(in the rows, 128 means zero)
Here are made-up things, facts about them, and rows of numbers that follow some of those facts. Name the thing behind each unnamed row.

Named rows:
[138 153 118 120 155 138 107 138 131 143  97 158 106 111 133 122 147 137
 152 130 164 122 138 127 124 133 118 135 143  86 118 137 123 133 103 129
 129 115 115 117 120] -> suklir
[139 157 119 122 158 138 106 136 133 150  97 156 107 108 135 128 142 148
 144 128 161 120 137 125 129 138 118 132 139  89 120 133 126 132 105 130
 133 119 115 126 120] -> muklini
[131 127 108 129 120 145 128 134 141 140 128 129 137 118 135 116 127 144
 126 125  95 124 138 143 135 106 127 136 138 128 132 142 114 136 130 124
 121 116 131 140 124] -> fidrun
[136 138 111 123 120 148 125 131 135 140 140 140 132 113 140 102 132 155
 117 125 106 137 136 123 143 115 129 132 142 136 135 148 113 144 114 126
 129 130 125 136 121] -> stupi
[138 115 114 120 142 125 115 139 108 114 120 147 126 113 163 134 143 138
 126 120 135 126 117 112 134 113 108 161 135 121 127 134 110 146 118 107
 112 134 123 128 121] -> trotas
[131 145 128 131 153 128 137 129 133 138 118 166  98 129 121 125 137 127
 134 132 139 113 136 150 115 130 130 110 130  87 108 129 113 128 125 133
 135  95 128 141 124] -> plamar
[128 116 111 118 123 129 128 137 132 121 135 139 136 114 150 117 136 129
 129 123 121 122 128 137 130 102 123 135 136 127 125 138 111 139 126 116
 114 122 131 135 128] -> plorek
[141 149 117 123 159 142 107 137 135 144 102 151  98 107 140 122 148 137
 150 133 169 122 142 131 128 137 119 134 147  86 112 140 120 131 104 127
 128 118 122 129 118] -> giklo
[141 156 117 123 181 143 102 139 131 144  82 167 107 115 127 129 148 135
 146 122 140 120 136 124 131 129 114 122 139  88 124 146 121 137 110 129
 123 111 112 114 120] -> tebristim
[131 100 109 145 117 136 130 132 122 118 148 132 143 121 155 124 109 147
  98 110  79 134 122 118 154 104 122 150 128 132 133 151 100 151 121 120
 112 125 129 149 120] -> breflin
[131 121 100 123  98 153 130 131 131 136 158 127 130 115 150 105 122 152
 123 122  93 134 129 131 142 106 123 158 146 162 119 152 102 143 111 122
 111 138 147 139 118] -> moplon
[138  90 117 150 212 143 129 123 100  86  90 177 129 144 147 163 124 119
  90 105  12 122 111 119 146 114 114 143 115 108 129 163  94 161 128 100
 101  99 119 132 117] -> klaflan
[129 124 112 107 103 121 121 140 124 121 132 135 126 109 160 119 151 141
 137 125 157 121 127 124 129 104 115 158 141 129 123 130 109 141 120 115
 120 142 132 137 124] -> skugros
[125 119 113 117 126 119 124 135 123 118 124 151 131 116 146 128 144 121
 125 117 116 118 122 123 132 102 117 135 129 126 129 130 108 145 127 117
 116 125 131 128 130] -> rufle
[121 120 117 119  30 132 164 124 155 112 203  93 122 122 153  81 109 149
 117 132 132 123 142 164 131 106 143 146 147 153 110 132  88 141 113 129
 135 131 147 180 124] -> skudes
[127 133 120 118 144 104 107 140 116 130 122 163 147 114 145 136 141 147
 108 108 130 126 108 101 137  99 113 135 123 130 151 125 115 139 124 119
 128 135 107 112 124] -> subam
[139 171 128 114 143 131 117 129 127 157 121 154 103 110 138 117 135 144
 131 136 171 128 137 104 131 144 131 128 135  94 118 125 122 132  88 131
 136 115 126 110 120] -> sunis
[131 125 112 112 120 130 120 141 126 127 130 139 130 110 151 116 147 139
 136 121 140 123 127 128 128 103 116 152 139 135 129 135 113 137 123 116
 118 136 118 130 124] -> tigrel
[120 109 113 107 124 121 143 124 128 120 158 145 121 120 133 118 139 134
 118 131 120 116 130 136 129 107 132 107 124 126 116 118 100 151 118 112
 120 121 145 133 129] -> traklol

How the things are related:
babrasten | ζ a | δ brerok | μ 855 | β 947
begra | ζ b | δ giklivir | μ 951 | β 947
bilun | ζ c | μ 349 | β 947
bivul | ζ e | δ mabil | μ 174 | β 947
breflin | ζ e | δ flido | μ 174 | β 344
brerok | ζ e | δ kebrer | μ 855 | β 125
bretri | ζ c | δ trovefir | μ 174 | β 947
buno | ζ b | δ trotas | μ 855 | β 344
dadri | ζ b | μ 138 | β 344
dakluskom | ζ c | μ 138 | β 125
deni | ζ e | δ flaplimon | μ 174 | β 125
dilu | ζ c | μ 138 | β 125
diskan | ζ c | δ nedim | μ 174 | β 947
domi | ζ c | δ flutruk | μ 138 | β 840
drego | ζ b | δ vobrur | μ 349 | β 947
drerur | ζ c | μ 855 | β 344
drifu | ζ a | μ 349 | β 947
drivar | ζ c | μ 951 | β 947
duklin | ζ d | μ 138 | β 125
dupli | ζ d | μ 349 | β 344
fidrun | ζ c | δ diskan | μ 174 | β 840
fiklur | ζ b | μ 855 | β 344
firul | ζ d | δ bretri | μ 951 | β 947
flabrem | ζ c | δ veku | μ 855 | β 125
flaplimon | ζ e | μ 855 | β 947
flelim | ζ c | δ begra | μ 174 | β 840
flido | ζ e | δ flabrem | μ 349 | β 125
flomul | ζ a | μ 174 | β 344
fluklek | ζ d | δ fosek | μ 349 | β 947
flutruk | ζ c | δ zegol | μ 349 | β 125
fosek | ζ d | μ 138 | β 344
giklivir | ζ a | δ matri | μ 349 | β 344
giklo | ζ b | δ grugren | μ 951 | β 947
godiskin | ζ c | δ buno | μ 174 | β 947
greflel | ζ a | δ godiskin | μ 951 | β 947
gridrotok | ζ b | δ tolakor | μ 951 | β 125
grifur | ζ c | δ skestus | μ 855 | β 947
gromen | ζ a | δ tebristim | μ 349 | β 344
grugren | ζ a | δ moplon | μ 855 | β 947
grugrifik | ζ c | μ 138 | β 344
kebrer | ζ e | δ tofum | μ 951 | β 947
kedrom | ζ e | μ 174 | β 947
kibra | ζ b | μ 855 | β 947
kiril | ζ d | μ 855 | β 947
klaflan | ζ a | μ 855 | β 947
klapen | ζ c | μ 174 | β 947
klaskil | ζ b | μ 951 | β 125
klidin | ζ a | μ 349 | β 125
kligre | ζ a | δ zozim | μ 174 | β 947
klolun | ζ c | μ 855 | β 125
klozik | ζ e | μ 349 | β 840
konuzur | ζ d | δ vobru | μ 349 | β 947
lipatrun | ζ a | δ rute | μ 951 | β 947
litrul | ζ d | δ motram | μ 138 | β 125
lonoklil | ζ c | μ 951 | β 125
lopla | ζ a | δ renis | μ 349 | β 947
lovo | ζ b | μ 349 | β 125
mabil | ζ c | δ kibra | μ 174 | β 125
mabri | ζ c | μ 349 | β 125
matri | ζ b | δ kligre | μ 349 | β 840
mebu | ζ a | μ 138 | β 840
mokla | ζ e | μ 349 | β 947
moplon | ζ e | δ rezin | μ 138 | β 840
motram | ζ b | δ gridrotok | μ 951 | β 947
muklini | ζ b | μ 951 | β 840
mukomel | ζ d | μ 174 | β 947
nalol | ζ b | δ dadri | μ 951 | β 344
natrigu | ζ c | δ breflin | μ 855 | β 947
nedim | ζ b | μ 951 | β 840
nerafi | ζ b | μ 174 | β 947
nestes | ζ a | μ 951 | β 840
ninur | ζ d | δ pusal | μ 951 | β 947
noplur | ζ c | δ sunis | μ 174 | β 344
noter | ζ d | δ ninur | μ 174 | β 840
nustal | ζ e | μ 951 | β 947
pesato | ζ b | δ deni | μ 951 | β 947
plagros | ζ c | μ 855 | β 947
plamar | ζ b | μ 855 | β 947
plepok | ζ a | δ natrigu | μ 174 | β 840
plopes | ζ d | μ 951 | β 947
ploplon | ζ c | δ trefek | μ 138 | β 840
plopus | ζ a | δ rufle | μ 855 | β 840
plorek | ζ a | μ 174 | β 947
pusal | ζ b | δ firul | μ 855 | β 344
raflastuk | ζ e | δ stupi | μ 951 | β 947
rago | ζ a | μ 138 | β 344
renis | ζ e | δ giklo | μ 349 | β 840
rezin | ζ d | δ tristis | μ 138 | β 344
rufle | ζ d | δ sural | μ 174 | β 947
rute | ζ e | δ drerur | μ 951 | β 840
sameskin | ζ b | δ vulorik | μ 174 | β 947
sarotal | ζ d | μ 855 | β 947
semo | ζ d | μ 138 | β 947
sepon | ζ b | μ 138 | β 840
skenu | ζ b | μ 349 | β 344
skestus | ζ e | μ 951 | β 840
skoflom | ζ b | μ 138 | β 125
skudes | ζ e | δ vamebrom | μ 855 | β 125
skugros | ζ d | δ tabamu | μ 951 | β 947
stala | ζ b | μ 951 | β 344
staskam | ζ a | μ 855 | β 947
stepu | ζ c | μ 138 | β 947
stidrak | ζ c | μ 855 | β 125
stigeluk | ζ d | μ 349 | β 125
stodrak | ζ a | μ 951 | β 947
stotrel | ζ e | δ stidrak | μ 349 | β 947
studresar | ζ c | δ raflastuk | μ 349 | β 840
stulun | ζ a | μ 174 | β 125
stupi | ζ c | δ fidrun | μ 138 | β 344
subam | ζ d | δ sarotal | μ 951 | β 344
suganir | ζ e | δ skudes | μ 951 | β 947
suklir | ζ b | μ 951 | β 947
sunis | ζ b | δ tigrel | μ 138 | β 125
sural | ζ b | δ gromen | μ 349 | β 947
suter | ζ c | μ 951 | β 840
sutres | ζ d | δ vodir | μ 174 | β 840
tabamu | ζ a | δ lopla | μ 138 | β 947
tabres | ζ e | μ 138 | β 947
tebristim | ζ b | δ grifur | μ 951 | β 947
tesol | ζ b | δ studresar | μ 951 | β 840
tigrel | ζ a | δ flelim | μ 951 | β 947
tofum | ζ b | μ 138 | β 947
tolakor | ζ d | δ fiklur | μ 951 | β 840
traklol | ζ d | μ 349 | β 947
trefek | ζ a | δ skugros | μ 138 | β 344
trigris | ζ c | δ litrul | μ 951 | β 947
trilun | ζ d | μ 138 | β 840
tristis | ζ e | μ 138 | β 947
tritin | ζ a | μ 349 | β 947
trotas | ζ d | δ plepok | μ 951 | β 947
trovefir | ζ b | δ domi | μ 138 | β 947
trunabre | ζ a | μ 138 | β 947
truvi | ζ b | δ plopus | μ 951 | β 947
vamebrom | ζ e | δ nustal | μ 349 | β 947
veku | ζ e | δ tritin | μ 349 | β 840
vitrin | ζ b | δ klaflan | μ 174 | β 125
vobru | ζ a | δ nalol | μ 855 | β 947
vobrur | ζ c | δ tesol | μ 138 | β 344
vodir | ζ c | δ ploplon | μ 138 | β 947
vulorik | ζ a | δ truvi | μ 138 | β 344
zegol | ζ b | δ babrasten | μ 174 | β 840
ziten | ζ e | μ 855 | β 947
zopo | ζ b | μ 349 | β 947
zozim | ζ d | δ dakluskom | μ 138 | β 344

Rows to name:
No name comes twice in this set of rows, the named rows included.
[133  89 109 149 138 153 144 123 123  94 140 139 128 140 149 126 109 125
 104 113  43 125 122 147 148 109 124 150 135 136 114 162  85 157 127 113
 104 112 137 159 117] | flaplimon
[128 123  98 131 113 136 115 139 133 139 121 139 148 122 138 122 126 147
 126 101  84 126 114 132 144  93 114 140 140 159 143 153 107 136 129 126
 113 129 121 120 120] | rute
[129 100 109 131 177 157 135 119 122 101 127 145 111 129 136 128 131 130
 100 126  45 122 133 131 148 131 129 115 122 111 114 149  91 173 108 101
 103 116 145 140 120] | tritin
[132 113 100 128  89 136 124 140 135 130 135 128 135 117 154 108 128 141
 137 114 123 129 127 138 138  94 117 162 150 154 130 151 105 136 129 124
 110 133 130 138 119] | raflastuk
[128 123 122 115  84 116 134 137 132 145 159 135 143 113 147 109 122 152
 117 126 158 131 127 126 125  96 133 138 137 131 140 112 118 118 132 131
 138 115 112 138 126] | noplur
[129 130 113 108 117 112 116 144 126 138 122 159 146 118 142 123 150 140
 135 113 140 122 117 121 123  86 115 138 135 145 146 126 121 122 137 122
 118 123 112 111 128] | lipatrun
[140 157 111 129 174 159 101 134 142 138  84 145  99 108 133 128 144 141
 141 128 112 118 147 131 139 147 119 118 141  84 115 160 115 155  97 126
 125 126 128 132 118] | nedim
[134 125 118 120  66 144 143 133 148 128 171  98 117 103 155  89 117 157
 129 143 148 130 151 143 136 112 140 160 146 120 115 132 106 139 101 121
 129 132 139 165 123] | mabil
[122 122 114 135 101 136 148 124 146 114 154 124 138 135 131 107 106 136
 105 113  72 120 127 158 142  96 134 131 130 150 126 152  91 151 122 127
 125 118 137 154 122] | brerok

Now the same things, written a new way:
Named rows:
[115 128 107 111  97 168  79 131 132 129 128 141 117 166 111 157 107 149
  94 123 159 113 159 128 159 103] -> stodrak
[151 136 126 129 132 108 133 132 121 132 118 135 124 124 135  95 121 119
 113 142 123 127 122 110 132 122] -> pesato
[108 126 106 119 106 164 120 129 126 145 135 133 129 163  83 168 111 162
 122 103 145 134 140 186 127 114] -> stidrak
[152 153 123 122 135  99 130 131 108 149 105 135 116 126 134  81 127 117
 107 144 125 140 104 104 121 134] -> gridrotok
[115 135 125 158 153  87 130 156 147 156 140 124 157 137 136 109 157  89
 199 143 112 117 104 106 140 158] -> matri
[ 73 144  80 204 209  60 151 109  56  29 109  78 159  88 147 128  90  70
 129  77 141  59  68 142 139 137] -> renis
[111 153  49 143 200 105 112  75  56  56  81  64 148 128 142 137 107 115
  74 134 156  80  93  58 127 126] -> trefek
[ 85 181  23 182 220  72 115 104  52  55  95  96 149 127 107 113  63 106
  74  84 169  70  60 139 151 113] -> lopla
[118  84 156 118  91 168 135 104 115 120 122 101 125 140 136 173 134 147
 109 138 130 123 171 120 115 120] -> dadri
[146 145  76 118 163 122 136  98  81  90 101 101 141 124 139  99 113 117
  90 140 125 114 110  77 122 101] -> vodir
[ 91 109 155 159 107 138 125 137 136 139 131 134 126 139 110 177 126 137
 143 115 138 117 143 179 128 137] -> skenu
[136 155 103 124 145 112 119 133 130 151 133 142 121 146 118  99 129 122
 124 133 129 127 126 109 142 123] -> diskan
[120 133 106 149 162 103 118 142 148 140 131 122 136 139 144 118 157  96
 163 145 130 110 118  73 150 145] -> fidrun
[146 135 110 116 149 124 125 106 115 135 116 102 137 134 145 123 149 127
 126 168 123 126 116  56 115 140] -> vobrur
[126 146 131 133 142 103 137 143 131 189 149 114 179 145  93 104 167 117
 191 175 102 139 107 103 123 176] -> buno
[ 91  89 134 141 103 152 107 143 144 114 126 117 135 152 150 182 129 120
 134 125 138  93 167 116 149 113] -> suter
[118 116 131 108  85 164 111 127 116 139 118 133 112 155 116 152 111 150
  91 118 152 125 160 146 136 108] -> lonoklil
[126 110 155 114  84 160 118 131 121 122 136 139 117 122 124 147 106 138
 102 119 135 124 166 157 135 109] -> nustal
[131 103 140  91  89 175 135 107 103  98 133 116 124 119 122 150 107 140
  94 123 126 127 170 139 124  97] -> tristis

Which thing is each row?
No name comes twice in this set of rows, the named rows included.
[126  71 208 110  73 161 168 101 106  98 134  98 125  84 154 155 132 138
 122 130 104 133 167 153  89 134] | fosek
[101 127 142 135 100 139 131 137 121 143 134 148 120 147 101 150 114 150
 123 102 139 134 136 198 127 123] | lovo
[140 165 114 114 145 101 114 144 128 173 143 137 135 147 104  76 143 110
 141 158 125 134 126  89 150 136] | godiskin
[116 164  27 137 202 102 124  75  36  31  86  69 151 122 126 116  77 107
  44 109 159  71  88  82 138  92] | tabamu
[130 120 102  86 104 189  97 114 127 118 124 115 128 164 114 166 110 159
  95 135 149 120 168 105 140  90] | trunabre
[133  92 198 114  73 138 159 129 110 107 138 131 121  87 141 120 112 122
 116 116 108 134 155 187 116 113] | plopes
[103  91 160 141  90 146 122 128 121 133 120 122 120 135 132 168 124 138
 115 132 138 113 164 139 127 124] | stala
[119 111 151 115  81 149 125 129 110 140 121 134 114 147 119 143 108 142
  96 116 143 130 156 160 128 115] | klaskil
[103 135 114 114 113 162  90 127 138 135 140 142 114 167 105 166 107 153
 107 114 161 111 160 136 160 107] | plorek
[130 149 167 117 122 100 117 149 115 204 166 116 180 137 106  77 180 104
 186 201 109 132 135  80 145 187] | breflin
[135 156 135 121 134 114 132 124 113 139 129 140 110 116 126  96 131 127
 116 125 132 139 111 131 126 142] | deni

The same things again, as new rows of numbers:
Named rows:
[130 123 130 113 145 161 124 181 131 166  86 116 112 117 145 154 146 161
 127 131 150 138  73 161 111 108 146 140 106 144 167 145  91 107  85 164
 114 128 105 120  97] -> nestes
[135 117 119 122 136 163 124 181 141 160  71 124 120 116 137 156 131 161
 136 139 149 136  76 160 115 103 145 130 105 147 165 153 102 112  80 150
  99 146 102 117 107] -> stodrak
[142 134 133 111  22 188 117 139 117 151  94  99 115 176 119 156 152 148
 134 145 137 152  91 135  50 107 152 160 115 127 118 182  96 116  74 130
  47 107 104 138  88] -> babrasten
[134 116 123 132 100 168 126 166 148 171  72 130 109 123 128 145 142 149
 129 149 147 150  81 145 127  98 154 140 117 159 161 144 103 125  73 162
 126 150 115 100 108] -> drego
[137 113 117 126 124 165 125 182 137 162  66 133 115 115 137 158 127 157
 135 143 147 135  73 159 121 102 144 133  96 154 174 156  99 113  76 159
  95 143 107 112 109] -> truvi
[137 125 109 128 130 174 134 158 150 165  69 121 114 131 138 141 135 148
 134 152 140 141  82 156 108 100 151 136 109 159 166 156 104 125  70 159
 115 169 117 122 100] -> nerafi
[138 116 120 116 135 158 123 189 137 169  81 119 112 122 141 155 126 158
 136 147 145 135  76 156 126 103 152 134 101 146 179 162  87 113  79 161
  99 117 106 127 102] -> nalol
[132 118 131 116 133 162 125 180 126 169  84 126 109 116 143 155 145 157
 128 139 147 137  71 158 115 108 143 142  99 150 177 149  88 106  81 172
 110 124 110 115  98] -> tesol
[137 123 110 130 127 173 138 160 146 169  74 118 109 129 147 141 142 144
 130 149 139 143  76 161 104 102 151 137 115 152 162 152 101 127  74 167
 127 162 119 113  94] -> vitrin
[144 126 133 133  70 172 117 166 142 133  81 130 113 129 129 156 130 154
 135 122 154 137  90 145 115 100 130 138 128 147 171 140  94 141  97 158
 107 132 113 116 107] -> natrigu
[118 112 161 124  55 193  99 139  94 156  80 112 100 154 137 165 141 148
 111 119 145 147  96 117  85 118 136 152 187 143 159 152  82 145  91 163
 127 103 114 116  98] -> domi
[131 136 134 122 148 179 120 155 134 151  84 116 114 127 157 141 148 153
 122 126 141 139  90 145 114 107 133 136 134 149 169 138  98 141  89 172
 126 147 125 119  87] -> flelim
[140 110 134 122  75 159  92 173 136 150  90 109 106 130 131 151 131 154
 130 127 155 147  98 125 131 104 143 137 152 141 170 140  79 139  97 166
 124 118 119 117 104] -> grugrifik
[130 127 146 120 121 171 115 156 135 154  94 122 109 124 145 144 147 157
 118 124 148 146  92 129 126 105 136 141 136 151 164 135  94 137  94 174
 133 123 126 108  94] -> studresar
[141 114 121 117 123 156 122 178 132 149  63 134 110 118 123 159 132 158
 127 148 144 129  76 145 128 106 122 128  93 147 180 152 109 127  81 153
  95 128 113 116 107] -> trotas
[140 103 123 120  60 149 106 163 133 149  73 122 100 130 100 151 146 149
 128 145 155 143  87 122 112 106 130 147 119 148 172 146  97 132  86 157
 127 134 117 110 111] -> semo
[139 115 125 114  98 155 130 155 141 155  79 124  98 132 120 144 145 150
 120 150 144 143  82 130 119 103 133 143 116 149 163 155 107 137  84 163
 130 124 124 109  98] -> stigeluk
[138 118 125 121  98 159 123 160 143 155  69 132 103 130 116 146 144 149
 121 153 144 142  84 130 134 102 131 137 111 153 168 146 112 138  79 156
 122 137 121 105 106] -> konuzur
[148 130 127  98  74 135 129 162 135 115  74 124  93 143  77 153 151 153
 113 145 153 127  84 127 109 107  92 140 102 123 174 146 121 149  99 127
 116 111 108 135 102] -> flaplimon

Rows to name:
No name comes twice in this set of rows, the named rows included.
[139 119 130 129 129 172 110 177 132 145  66 132 123 111 147 161 123 162
 130 127 146 130  85 149 134 105 128 120 119 147 174 144 104 136  90 160
  92 139 114 108 108] | trigris
[128 113 132 119  80 155 106 170 135 168  95 107 101 127 124 149 161 151
 129 127 160 152  83 139  99 107 153 156 138 145 160 134  79 112  91 168
 146 136 111 111 101] | mebu
[134 132 137 122  82 163 127 172 137 158  96 117 102 133 129 151 155 151
 132 125 156 145  75 160  97 104 147 153 122 143 165 134  81 114  91 163
 133 125 104 116  98] | plopus
[145 123 124 122  74 158 129 176 147 157  96 117 103 143 124 151 131 151
 141 140 152 142  81 155 110 100 154 151 109 144 177 156  76 116  87 161
 111 111 104 136 102] | fiklur
[142 123 127  98 133 138 122 176 124 127  56 127 101 121  98 159 147 159
 107 152 145 121  78 132 135 112  89 118  96 125 178 145 131 147  89 129
 105 116 109 123 104] | suganir
[133 121 123 126 115 165 128 165 153 164  79 121 112 127 127 143 140 154
 130 143 149 149  86 142 116  99 155 140 121 155 151 147 107 122  79 154
 127 151 112 107 107] | drifu
[137 119 126 121 113 160 125 170 149 172  87 116 103 136 134 143 137 151
 132 151 145 150  85 140 131  99 161 143 116 151 167 154  91 122  79 166
 125 123 115 118 100] | skenu
[144 123 131 129  67 169 121 164 139 136  88 124 108 130 136 155 131 152
 131 119 153 139  86 149 107 103 130 141 133 142 167 143  89 142 102 167
 114 124 116 115  99] | klolun
[144 123 124  90 137 135 124 171 128 122  65 125 103 126  96 157 143 164
 110 151 146 119  81 127 121 113  91 126  89 126 175 157 130 142  93 128
 100 115 110 135 102] | nustal
[135 117 120 130 130 166 123 188 137 164  63 126 119 109 142 159 134 157
 131 139 148 138  73 165 127 103 143 121 110 148 167 141 101 118  78 149
 104 150 103 104 109] | greflel
[129 135 125 119 151 172 132 162 140 170  85 109 110 130 148 139 157 149
 126 137 143 144  80 159 100 105 152 143 123 149 161 141  97 122  79 162
 135 158 113 123  90] | plepok

